Here is a tiny trained network, its code and every weight. The questions are about switching its units off for an input and a class, where a switched-off unit gives its printed mean instead of its output.

import numpy as np


def w(rows, s, z=0):
    codes = np.array(rows[::2]) - 128.0
    scale = np.full(codes.shape[1], s)
    scale[-1] = z or s
    return codes * scale


def norm(h):
    return h / np.sqrt((h * h).mean(-1, keepdims=True) + 1e-5)


def f(y):
    return np.maximum(y, 0)


def log_softmax(a):
    a = a - a.max(-1, keepdims=True)
    return a - np.log(np.exp(a).sum(-1, keepdims=True))


def net(x, mask):
    res = np.array(x, float).reshape(1, 6) / 4 @ E
    u = 0
    for l in range(2):
        y = f(norm(res) @ A[l][:, :-1].T + A[l][:, -1])
        res = res + np.where(mask[u : u + 3], y, B[l][:, -1]) @ B[l][:, :-1]
        u += 3
    return log_softmax(norm(res)[-1] @ U[:, :-1].T + U[:, -1])


A, B = {}, {}
E = w([
[124,58,4,62],'x0',
[2,20,90,235],'x1',
[213,60,184,167],'x2',
[109,197,176,37],'x3',
[157,205,23,145],'x4',
[185,90,167,135],'x5',
],0.0077)
A[0] = w([
[143,118,124,6,254],'L0N0',
[111,71,110,50,150],'L0N1',
[80,195,27,138,146],'L0N2',
],0.012,0.0032)
B[0] = w([
[126,170,155,8,254],'L0N0',
[83,177,137,60,190],'L0N1',
[82,56,92,156,236],'L0N2',
],0.013,0.0069)
A[1] = w([
[178,22,120,159,166],'L1N0',
[220,146,101,114,2],'L1N1',
[253,55,168,229,17],'L1N2',
],0.0064,0.0032)
B[1] = w([
[191,69,170,24,249],'L1N0',
[120,200,181,87,154],'L1N1',
[70,117,248,156,219],'L1N2',
],0.011,0.0022)
U = w([
[211,218,173,34,131],'0',
[152,150,108,125,1],'1',
[102,135,144,18,242],'2',
[148,91,247,137,137],'3',
[64,99,91,141,227],'4',
],0.012,0.0058)

Each question gives the input, the list of numbers given to net, and the class t.
The units are the neurons (one row each of A and B). Each row of codes is followed by its name. A weight is (code - 128) times the scale printed after its matrix; where a second scale follows, it is the last column's (A, B and U).
mask holds one flag per neuron, layer by layer. A switched-off neuron (its flag False) gives its mean, the last column of its row in B, instead of its output. The means were averaged over made-up inputs and are rounded, as every weight is.
A unit's drop is (log p(t) with every unit on - log p(t) with that unit switched off) / (log p(t) with every unit on - log p(t) with every unit switched off).
The circuit of an input: a set's keep is (log p(t) with only the set's units on - log p(t) with every unit switched off) / (log p(t) with every unit on - log p(t) with every unit switched off). Starting from all 6 units, units are removed one at a time, each time the one whose removal leaves the highest keep (on an exact tie, the one counted first), for as long as the keep stays at least 0.8.
circuit, biggest first: the units of the circuit, biggest drop first
k most important neurons: the k neurons with the biggest drops, biggest first
drop of u: that unit's drop, to one decimal
input [-2,0,0,4,8,-4], class 4: circuit, biggest first : L0N2, L0N0
input [-2,0,1,-8,7,8], class 3: circuit, biggest first : L1N2
input [-3,-2,-1,-4,-4,-7], class 3: 3 most important neurons : L0N0, L0N1, L0N2
input [3,3,8,-7,1,-2], class 3: 4 most important neurons : L1N2, L0N2, L1N0, L0N0
input [-3,5,7,5,6,0], class 3: circuit, biggest first : L0N0, L0N2
input [0,5,3,8,7,-8], class 4: 2 most important neurons : L0N2, L0N0
input [4,0,7,-7,3,3], class 3: 2 most important neurons : L1N2, L0N0
input [-2,-5,4,-6,-4,-7], class 3: 3 most important neurons : L0N0, L1N2, L0N1
input [4,-6,-8,-4,7,-1], class 4: 2 most important neurons : L0N2, L1N0
input [-8,-1,7,0,7,-8], class 3: 3 most important neurons : L0N0, L0N1, L1N2
input [-4,0,-4,-4,-1,4], class 3: 2 most important neurons : L0N0, L0N1
input [-5,-4,-6,-8,-2,-8], class 4: drop of L0N0 : 0.1
input [-6,1,-4,2,3,-8], class 4: drop of L0N0 : 0.2
input [-6,0,-4,3,7,5], class 4: drop of L0N1 : 0.1
